Below is a small trained network, with its code and all its weights. Each question gives an input and a target symbol and asks what happens when units are switched off, that is, made to give their printed mean instead of their output.

import numpy as np


def w(rows, s, z=0):
    codes = np.array(rows[::2]) - 128.0
    scale = np.full(codes.shape[1], s)
    scale[-1] = z or s
    return codes * scale


def f(y):
    return np.maximum(y, 0)


def softmax(a):
    e = np.exp(a - a.max(-1, keepdims=True))
    return e / e.sum(-1, keepdims=True)


def log_softmax(a):
    a = a - a.max(-1, keepdims=True)
    return a - np.log(np.exp(a).sum(-1, keepdims=True))


def net(x, mask):
    ids = ['ΘΞΩαβδζμπ'.index(c) for c in x.split()]
    T = len(ids)
    res = E[ids] + P[:T]
    u = 0
    for l in range(2):
        q, k, v = (res @ M[l].T for M in (Q, K, V))
        z = softmax(np.where(np.tri(T) > 0, q @ k.T / 4**0.5, -1e9)) @ v
        res = res + np.where(mask[u], z, O[l][:, -1]) @ O[l][:, :-1]
        u += 1
        y = f(res @ A[l][:, :-1].T + A[l][:, -1])
        res = res + np.where(mask[u : u + 8], y, B[l][:, -1]) @ B[l][:, :-1]
        u += 8
    return log_softmax(res[-1] @ U[:, :-1].T + U[:, -1])


Q, K, V, O, A, B = {}, {}, {}, {}, {}, {}
E = w([
[67,120,201,165,191,157,118,170,215,180],'Θ',
[194,20,127,164,132,181,93,85,187,237],'Ξ',
[80,13,101,149,172,112,197,5,133,90],'Ω',
[144,127,195,46,133,85,186,189,194,60],'α',
[78,217,215,215,129,145,170,133,133,84],'β',
[145,111,133,111,100,221,193,49,183,181],'δ',
[87,166,48,24,233,132,129,92,154,182],'ζ',
[144,116,172,191,101,125,146,110,67,173],'μ',
[12,160,54,185,106,135,150,190,224,138],'π',
],0.017)
P = w([
[55,75,241,53,103,33,45,78,139,254],'0',
[113,152,101,120,129,198,154,109,109,137],'1',
[101,167,100,104,136,180,162,131,106,141],'2',
[112,141,117,122,126,200,164,95,104,134],'3',
[95,167,114,98,155,168,162,130,128,134],'4',
[84,167,127,107,144,165,170,132,120,150],'5',
[109,138,136,105,116,185,167,92,124,153],'6',
[135,133,146,104,139,179,171,94,132,128],'7',
[126,156,160,99,153,155,159,116,148,146],'8',
[110,149,141,102,164,151,168,117,157,144],'9',
[119,149,154,97,165,142,164,116,151,146],'10',
[106,141,163,103,141,152,170,105,158,145],'11',
[144,143,118,89,221,126,190,110,148,96],'12',
[143,150,151,89,197,133,149,102,155,140],'13',
],0.0072)
Q[0] = w([
[162,178,88,130,118,162,22,165,43,123],'L0H1',
[107,160,181,162,179,181,169,106,170,187],'L0H1',
[128,150,92,170,145,197,114,111,121,154],'L0H1',
[105,136,150,112,209,121,254,92,153,197],'L0H1',
],0.0088)
K[0] = w([
[187,117,74,124,198,254,165,182,126,78],'L0H1',
[148,68,180,112,148,57,193,103,188,88],'L0H1',
[116,58,76,112,120,107,129,104,113,37],'L0H1',
[111,49,143,67,111,1,110,102,193,98],'L0H1',
],0.008)
V[0] = w([
[146,95,88,138,138,147,139,136,81,114],'L0H1',
[63,183,205,146,148,88,101,92,112,109],'L0H1',
[147,203,123,103,30,110,188,177,168,202],'L0H1',
[138,83,118,115,179,180,255,136,126,75],'L0H1',
],0.0059)
O[0] = w([
[52,119,77,204,174,143,166,37,131,106,41],'L0H1',
[128,160,196,167,183,254,125,112,107,160,194],'L0H1',
[173,153,100,119,54,141,188,132,187,139,1],'L0H1',
[112,136,53,149,208,159,225,191,237,221,186],'L0H1',
],0.0087,0.0032)
A[0] = w([
[88,160,138,129,68,180,135,92,175,105,122],'L0N1',
[140,146,160,159,117,139,176,132,80,159,237],'L0N2',
[128,160,155,141,156,182,77,116,155,117,170],'L0N3',
[51,75,147,137,109,173,184,103,122,151,219],'L0N4',
[153,95,153,59,102,113,129,78,67,166,254],'L0N5',
[112,52,151,123,103,141,81,164,135,86,196],'L0N6',
[94,148,158,143,131,111,162,154,113,211,148],'L0N7',
[127,254,144,174,70,115,163,148,106,59,228],'L0N8',
],0.0086,0.0019)
B[0] = w([
[144,193,90,111,254,129,112,193,173,72,176],'L0N1',
[149,66,66,157,201,175,163,104,113,155,176],'L0N2',
[58,118,98,136,208,89,138,201,104,179,205],'L0N3',
[179,97,120,99,172,60,88,105,153,111,254],'L0N4',
[189,179,97,109,131,82,103,177,127,109,203],'L0N5',
[159,79,201,181,102,154,127,218,125,135,158],'L0N6',
[184,102,110,77,184,138,144,105,89,61,227],'L0N7',
[185,170,134,202,99,110,106,138,157,176,176],'L0N8',
],0.0085,0.0086)
Q[1] = w([
[37,141,81,195,44,190,80,73,86,23],'L1H1',
[253,131,58,93,196,68,116,152,120,92],'L1H1',
[187,155,148,123,200,59,198,200,163,90],'L1H1',
[103,79,198,88,148,189,190,17,92,143],'L1H1',
],0.0056)
K[1] = w([
[150,152,70,152,157,211,209,127,158,112],'L1H1',
[108,119,190,112,105,77,63,105,85,2],'L1H1',
[157,145,129,113,208,57,57,168,99,131],'L1H1',
[132,154,56,88,156,177,98,131,98,176],'L1H1',
],0.0077)
V[1] = w([
[145,110,148,117,148,150,194,79,255,159],'L1H1',
[165,139,109,193,133,157,119,90,118,119],'L1H1',
[142,100,44,121,157,178,110,195,77,223],'L1H1',
[128,62,175,152,74,119,94,158,149,115],'L1H1',
],0.0073)
O[1] = w([
[177,133,74,92,160,30,156,213,139,110,59],'L1H1',
[155,167,211,63,170,45,76,136,168,184,3],'L1H1',
[211,119,120,123,84,93,6,134,41,127,207],'L1H1',
[101,99,100,84,97,58,254,103,90,167,170],'L1H1',
],0.0092,0.006)
A[1] = w([
[136,127,97,121,39,135,254,108,138,207,204],'L1N1',
[43,109,41,184,127,173,190,119,111,68,2],'L1N2',
[204,139,206,26,131,169,137,50,167,151,242],'L1N3',
[9,115,138,144,118,91,165,138,185,177,141],'L1N4',
[50,145,156,143,132,145,99,142,248,125,45],'L1N5',
[150,157,24,184,128,98,168,226,140,56,128],'L1N6',
[100,225,129,3,71,57,79,169,57,83,201],'L1N7',
[10,152,128,200,88,104,53,127,130,139,158],'L1N8',
],0.006,0.003)
B[1] = w([
[183,159,189,99,111,90,56,140,199,59,254],'L1N1',
[140,115,197,110,120,180,67,178,1,118,203],'L1N2',
[89,209,104,224,153,116,206,189,109,115,225],'L1N3',
[107,168,44,103,115,43,144,89,189,2,187],'L1N4',
[161,148,41,242,133,151,147,168,58,101,154],'L1N5',
[97,80,216,139,61,148,70,66,133,205,246],'L1N6',
[83,134,119,162,46,202,75,124,174,105,184],'L1N7',
[135,56,203,62,54,87,74,107,183,196,149],'L1N8',
],0.0066,0.0071)
U = w([
[142,123,241,86,149,192,111,193,134,89,49],'Θ',
[195,133,70,168,112,120,138,196,9,169,123],'Ξ',
[105,88,160,149,217,125,99,132,108,79,175],'Ω',
[203,200,78,176,143,190,195,214,165,96,252],'α',
[120,239,181,237,174,112,105,66,118,167,59],'β',
[204,254,90,55,175,137,51,133,106,117,52],'δ',
[98,162,55,206,114,184,40,128,159,64,155],'ζ',
[187,176,146,155,147,46,75,42,102,57,158],'μ',
[182,101,93,150,108,113,62,128,201,225,101],'π',
],0.0049,0.0033)

Each question gives the input, a string of symbols that net reads in full, and the target symbol t.
The units are the heads (4 rows each of Q, K, V and O) and the neurons (one row each of A and B). Each row of codes is followed by its name. A weight is (code - 128) times the scale printed after its matrix; where a second scale follows, it is the last column's (O, A, B and U).
mask holds one flag per unit, layer by layer, with each layer's heads first. A switched-off unit (its flag False) gives its mean, the last column of its rows in O or B, instead of its output. The means were averaged over made-up inputs and are rounded, as every weight is.
A unit's drop is (log p(t) with every unit on - log p(t) with that unit switched off) / (log p(t) with every unit on - log p(t) with every unit switched off).
The circuit of an input: a set's keep is (log p(t) with only the set's units on - log p(t) with every unit switched off) / (log p(t) with every unit on - log p(t) with every unit switched off). Starting from the 12 units with the biggest drops (on a tie, the unit counted first), units are removed one at a time, each time the one whose removal leaves the highest keep (on an exact tie, the one counted first), for as long as the keep stays at least 0.8.
units of the circuit, in order: the units of the circuit, biggest drop first
most important unit: the unit with the biggest drop
top k neurons: the k neurons with the biggest drops, biggest first
k most important neurons of layer l: the k neurons of layer l with the biggest drops, biggest first
input Θ Ω Θ ζ Ξ μ π β π Ξ δ Ξ π β, target Ξ: most important unit	L1H1
input δ π β μ α μ, target π: units of the circuit, in order	[L1H1, L1N6, L0H1, L1N3]
input Ξ β β, target β: 2 most important neurons of layer 0	[L0N8, L0N4]
input μ π Ω Ξ δ π β, target β: units of the circuit, in order	[L1H1, L0H1]
input δ ζ ζ Θ μ δ π π μ δ δ β δ π, target π: units of the circuit, in order	[L1N6, L1H1, L0H1]
input Θ β ζ μ δ, target Ξ: 2 most important neurons of layer 1	[L1N1, L1N4]
input ζ ζ Ω Ξ Ξ Θ ζ π Ξ Θ Ξ, target ζ: units of the circuit, in order	[L1H1, L0H1]
input Ξ ζ ζ Θ β α α δ, target α: units of the circuit, in order	[L0H1, L1N3]
input π ζ Θ α μ Θ δ ζ, target α: top 2 neurons	[L1N3, L0N3]
input μ π δ Ξ β Θ Θ Θ μ δ, target β: units of the circuit, in order	[L1H1, L0H1, L1N3]
input ζ β ζ ζ β δ Ξ ζ μ δ, target ζ: units of the circuit, in order	[L1H1, L0N2]
input μ π ζ δ Ξ Θ β ζ Θ μ β δ, target β: units of the circuit, in order	[L1H1, L0H1, L1N3, L0N5]
input μ Ξ Θ α ζ Ξ ζ Θ Θ, target β: top 3 neurons	[L0N5, L1N3, L0N2]
input δ Ω ζ ζ Ω Θ δ, target Ω: units of the circuit, in order	[L0H1, L0N4, L0N8]
input Ξ δ Θ Ξ ζ Ξ ζ π Θ β Θ β δ, target μ: units of the circuit, in order	[L0H1]
input Ξ ζ ζ ζ π π μ, target μ: top 4 neurons	[L1N1, L0N5, L0N6, L0N3]
input π Ω Ω Ξ μ ζ Θ δ π ζ Ω μ β β, target Ω: top 2 neurons	[L0N7, L0N2]
input ζ Ξ Θ Ξ Ξ π, target π: top 2 neurons	[L1N6, L1N8]
input Ξ β ζ δ μ, target μ: top 2 neurons	[L1N1, L0N6]
input π μ ζ Ω π Ξ Θ α Θ μ β α α, target α: 3 most important neurons of layer 0	[L0N3, L0N5, L0N8]
input π Ω β μ, target Ω: most important neuron of layer 0	[L0N2]
input α π Ξ ζ δ δ, target Θ: top 2 neurons	[L1N6, L1N2]
input β β Ξ δ, target δ: units of the circuit, in order	[L1H1, L0H1, L0N2]
input Θ Ξ ζ δ, target Ξ: top 2 neurons	[L0N3, L0N6]
